Below is a small trained network, with its code and all its weights. Each question gives an input and a class and asks what happens when units are switched off, that is, made to give their printed mean instead of their output.

import numpy as np


def w(rows, s, z=0):
    codes = np.array(rows[::2]) - 128.0
    scale = np.full(codes.shape[1], s)
    scale[-1] = z or s
    return codes * scale


def f(y):
    return np.maximum(y, 0)


def log_softmax(a):
    a = a - a.max(-1, keepdims=True)
    return a - np.log(np.exp(a).sum(-1, keepdims=True))


def net(x, mask):
    res = np.array(x, float).reshape(1, 3) / 4 @ E
    y = f(res @ A[0][:, :-1].T + A[0][:, -1])
    res = res + np.where(mask, y, B[0][:, -1]) @ B[0][:, :-1]
    return log_softmax(res[-1] @ U[:, :-1].T + U[:, -1])


A, B = {}, {}
E = w([
[237,180,4,67,123,90,106],'x0',
[47,219,129,141,180,39,56],'x1',
[103,226,115,142,43,157,4],'x2',
],0.011)
A[0] = w([
[120,102,177,240,140,121,137,107],'N0',
[223,134,111,137,145,96,154,153],'N1',
[162,116,69,62,108,39,158,35],'N2',
[96,164,136,73,47,163,94,84],'N3',
[162,62,120,164,233,93,159,84],'N4',
[122,100,130,136,254,89,178,118],'N5',
[77,142,154,182,110,198,193,202],'N6',
[154,170,116,185,110,183,65,113],'N7',
[189,112,128,101,102,219,186,162],'N8',
[123,112,139,61,101,203,202,76],'N9',
[181,82,118,102,99,255,106,104],'N10',
[73,165,128,122,160,47,64,36],'N11',
[158,100,115,141,89,207,169,55],'N12',
[21,113,128,166,53,180,192,52],'N13',
[144,69,77,184,62,194,94,143],'N14',
[42,208,99,143,132,69,184,87],'N15',
[43,163,132,118,76,214,51,200],'N16',
[87,165,118,111,215,69,94,203],'N17',
[172,126,56,71,131,125,96,16],'N18',
[171,162,110,39,72,79,116,254],'N19',
[206,159,96,123,97,101,109,54],'N20',
[35,189,154,68,204,82,85,147],'N21',
[78,65,200,127,141,121,107,145],'N22',
[175,151,78,122,115,114,131,100],'N23',
[107,169,164,169,135,129,166,217],'N24',
[105,129,186,186,110,130,133,39],'N25',
[121,98,101,142,208,81,183,83],'N26',
[202,90,156,135,215,143,154,113],'N27',
],0.0091,0.006)
B[0] = w([
[131,145,64,135,103,98,164,195],'N0',
[176,108,103,164,84,110,127,214],'N1',
[45,101,78,178,48,101,134,200],'N2',
[77,228,203,207,160,215,154,183],'N3',
[93,186,157,207,111,181,198,232],'N4',
[123,180,139,166,188,207,177,241],'N5',
[208,82,106,124,78,66,124,224],'N6',
[121,192,200,219,154,209,255,190],'N7',
[136,153,105,71,197,99,67,240],'N8',
[115,153,104,85,133,138,78,199],'N9',
[57,148,143,4,145,119,14,209],'N10',
[48,142,208,88,68,134,23,207],'N11',
[44,179,109,83,168,123,46,188],'N12',
[95,90,106,189,13,71,62,193],'N13',
[119,153,211,52,178,132,20,191],'N14',
[69,89,130,69,141,145,66,190],'N15',
[221,145,180,196,118,154,191,247],'N16',
[187,136,144,34,142,119,43,238],'N17',
[35,128,30,142,92,165,151,187],'N18',
[226,109,76,154,124,126,168,247],'N19',
[80,153,84,175,86,117,173,186],'N20',
[124,119,133,82,161,100,70,241],'N21',
[166,104,77,124,65,73,132,214],'N22',
[110,127,135,144,23,96,169,186],'N23',
[215,113,82,113,130,43,205,194],'N24',
[40,134,53,182,44,103,154,166],'N25',
[45,178,168,169,168,236,133,212],'N26',
[118,199,180,164,154,150,137,224],'N27',
],0.0063,0.011)
U = w([
[91,169,187,209,156,247,157,80],'0',
[75,135,143,54,154,134,77,69],'1',
[108,109,66,185,60,85,149,60],'2',
[214,118,148,127,154,128,147,245],'3',
],0.014,0.011)

Each question gives the input, the list of numbers given to net, and the class t.
The units are the neurons (one row each of A and B). Each row of codes is followed by its name. A weight is (code - 128) times the scale printed after its matrix; where a second scale follows, it is the last column's (A, B and U).
mask holds one flag per neuron, in row order. A switched-off neuron (its flag False) gives its mean, the last column of its row in B, instead of its output. The means were averaged over made-up inputs and are rounded, as every weight is.
A unit's drop is (log p(t) with every unit on - log p(t) with that unit switched off) / (log p(t) with every unit on - log p(t) with every unit switched off).
The circuit of an input: a set's keep is (log p(t) with only the set's units on - log p(t) with every unit switched off) / (log p(t) with every unit on - log p(t) with every unit switched off). Starting from the 12 units with the biggest drops (on a tie, the unit counted first), units are removed one at a time, each time the one whose removal leaves the highest keep (on an exact tie, the one counted first), for as long as the keep stays at least 0.8.
circuit, biggest first: the units of the circuit, biggest drop first
unit that matters most: the unit with the biggest drop
k most important neurons: the k neurons with the biggest drops, biggest first
drop when u is switched off: that unit's drop, to one decimal
input [5,4,-1], class 2: unit that matters most => N10
input [1,1,3], class 3: circuit, biggest first => [N26 N2 N12]
input [-3,2,3], class 3: circuit, biggest first => [N26 N4 N16 N24]
input [0,6,8], class 0: 3 most important neurons => [N16 N7 N3]
input [-4,-3,2], class 2: 2 most important neurons => [N13 N17]
input [-3,-4,2], class 1: 2 most important neurons => [N10 N19]
input [1,-8,7], class 1: 4 most important neurons => [N10 N14 N8 N4]
input [-8,-7,3], class 2: 2 most important neurons => [N13 N6]
input [-7,-5,-6], class 2: 2 most important neurons => [N6 N22]
input [8,7,-4], class 2: 2 most important neurons => [N2 N19]
input [2,4,4], class 0: 3 most important neurons => [N7 N16 N3]
input [-8,7,5], class 2: 2 most important neurons => [N16 N25]
input [-2,-2,-3], class 3: 2 most important neurons => [N3 N7]
input [0,2,0], class 3: 2 most important neurons => [N10 N12]
input [6,-2,-6], class 0: unit that matters most => N26
input [5,-7,-6], class 1: 2 most important neurons => [N10 N8]
input [6,5,6], class 0: 2 most important neurons => [N7 N3]
input [1,3,-4], class 0: drop when N6 is switched off => 0.3
input [4,1,-3], class 2: drop when N3 is switched off => 0.2
input [2,-1,-4], class 0: drop when N6 is switched off => 0.1
input [2,-7,-8], class 0: unit that matters most => N4
